Below is a small trained network, with its code and all its weights. Each question gives an input and a class and asks what happens when units are switched off, that is, made to give their printed mean instead of their output.

import numpy as np


def w(rows, s, z=0):
    codes = np.array(rows[::2]) - 128.0
    scale = np.full(codes.shape[1], s)
    scale[-1] = z or s
    return codes * scale


def f(y):
    return np.maximum(y, 0)


def log_softmax(a):
    a = a - a.max(-1, keepdims=True)
    return a - np.log(np.exp(a).sum(-1, keepdims=True))


def net(x, mask):
    res = np.array(x, float).reshape(1, 3) / 4 @ E
    y = f(res @ A[0][:, :-1].T + A[0][:, -1])
    res = res + np.where(mask, y, B[0][:, -1]) @ B[0][:, :-1]
    return log_softmax(res[-1] @ U[:, :-1].T + U[:, -1])


A, B = {}, {}
E = w([
[49,174,92,86,92,50,249,169,113,235,150,84],'x0',
[156,48,151,196,128,14,243,129,116,62,212,161],'x1',
[118,201,65,122,174,25,108,109,111,81,150,146],'x2',
],0.011)
A[0] = w([
[101,207,116,79,130,183,53,139,182,103,74,85,117],'neuron 1',
[198,28,120,67,188,181,53,61,143,109,54,170,73],'neuron 2',
[84,123,226,104,75,224,135,144,109,180,168,108,52],'neuron 3',
[85,127,77,13,2,88,176,182,118,224,41,93,5],'neuron 4',
[126,191,50,108,233,111,84,117,92,132,152,186,39],'neuron 5',
[141,230,13,62,234,71,101,108,75,81,177,85,30],'neuron 6',
[165,45,184,122,22,232,163,186,149,184,137,104,111],'neuron 7',
[72,245,83,104,101,195,77,87,178,166,43,97,79],'neuron 8',
[117,155,112,56,155,138,50,96,150,212,22,64,81],'neuron 9',
[23,127,41,111,66,92,230,141,92,163,85,36,36],'neuron 10',
],0.0057,0.0014)
B[0] = w([
[189,117,111,168,131,119,200,106,117,111,144,115,227],'neuron 1',
[85,172,87,199,150,234,166,156,77,109,133,88,227],'neuron 2',
[53,142,134,125,72,124,128,88,92,163,165,113,193],'neuron 3',
[112,168,87,150,184,220,138,174,33,51,170,135,231],'neuron 4',
[62,175,152,133,77,104,79,69,136,90,123,125,182],'neuron 5',
[154,215,102,70,39,96,107,67,121,96,108,136,210],'neuron 6',
[111,145,194,2,48,101,144,71,143,100,86,65,222],'neuron 7',
[204,7,117,105,142,77,111,164,139,202,29,149,245],'neuron 8',
[162,71,119,158,115,56,153,162,189,127,109,155,233],'neuron 9',
[112,79,144,147,144,130,131,211,46,119,221,159,225],'neuron 10',
],0.0079,0.012)
U = w([
[183,37,130,180,140,51,192,135,184,140,83,155,250],'0',
[67,234,160,75,2,141,90,96,157,136,92,93,84],'1',
[93,176,120,205,210,220,90,157,89,125,123,125,36],'2',
],0.0088,0.0017)

Each question gives the input, the list of numbers given to net, and the class t.
The units are the neurons (one row each of A and B). Each row of codes is followed by its name. A weight is (code - 128) times the scale printed after its matrix; where a second scale follows, it is the last column's (A, B and U).
mask holds one flag per neuron, in row order. A switched-off neuron (its flag False) gives its mean, the last column of its row in B, instead of its output. The means were averaged over made-up inputs and are rounded, as every weight is.
A unit's drop is (log p(t) with every unit on - log p(t) with that unit switched off) / (log p(t) with every unit on - log p(t) with every unit switched off).
The circuit of an input: a set's keep is (log p(t) with only the set's units on - log p(t) with every unit switched off) / (log p(t) with every unit on - log p(t) with every unit switched off). Starting from all 10 units, units are removed one at a time, each time the one whose removal leaves the highest keep (on an exact tie, the one counted first), for as long as the keep stays at least 0.8.
units of the circuit, in order: the units of the circuit, biggest drop first
unit that matters most: the unit with the biggest drop
k most important neurons: the k neurons with the biggest drops, biggest first
drop of u: that unit's drop, to one decimal
input [-6,2,7], class 1: 2 most important neurons	(neuron 6; neuron 4)
input [7,2,8], class 1: units of the circuit, in order	(neuron 6)
input [-4,-2,-6], class 1: 2 most important neurons	(neuron 7; neuron 4)
input [-5,3,5], class 1: 2 most important neurons	(neuron 4; neuron 8)
input [-7,-4,8], class 1: 2 most important neurons	(neuron 6; neuron 5)
input [-3,-4,0], class 0: 3 most important neurons	(neuron 4; neuron 8; neuron 9)
input [3,-5,-5], class 0: 3 most important neurons	(neuron 8; neuron 9; neuron 6)
input [8,-7,5], class 2: 2 most important neurons	(neuron 4; neuron 10)
input [5,2,-3], class 2: units of the circuit, in order	(neuron 4; neuron 8)
input [-5,4,-4], class 2: 4 most important neurons	(neuron 8; neuron 9; neuron 2; neuron 6)
input [-5,-1,6], class 1: 2 most important neurons	(neuron 6; neuron 4)
input [-6,-7,-1], class 0: 4 most important neurons	(neuron 8; neuron 9; neuron 4; neuron 1)
input [-1,-4,-4], class 0: units of the circuit, in order	(neuron 8; neuron 9)
input [8,-6,-4], class 2: units of the circuit, in order	(neuron 4)
input [5,3,-2], class 2: 3 most important neurons	(neuron 8; neuron 9; neuron 4)
input [7,-3,-5], class 2: 3 most important neurons	(neuron 4; neuron 10; neuron 6)
input [-5,3,-1], class 2: 2 most important neurons	(neuron 8; neuron 9)
input [8,-3,7], class 2: 3 most important neurons	(neuron 4; neuron 10; neuron 7)
input [-8,4,5], class 2: drop of neuron 2	0.1
input [-1,-5,4], class 0: drop of neuron 8	0.3
input [-3,-4,-3], class 0: drop of neuron 10	0.0
input [6,-7,4], class 0: drop of neuron 9	0.3
input [4,3,8], class 1: unit that matters most	neuron 6
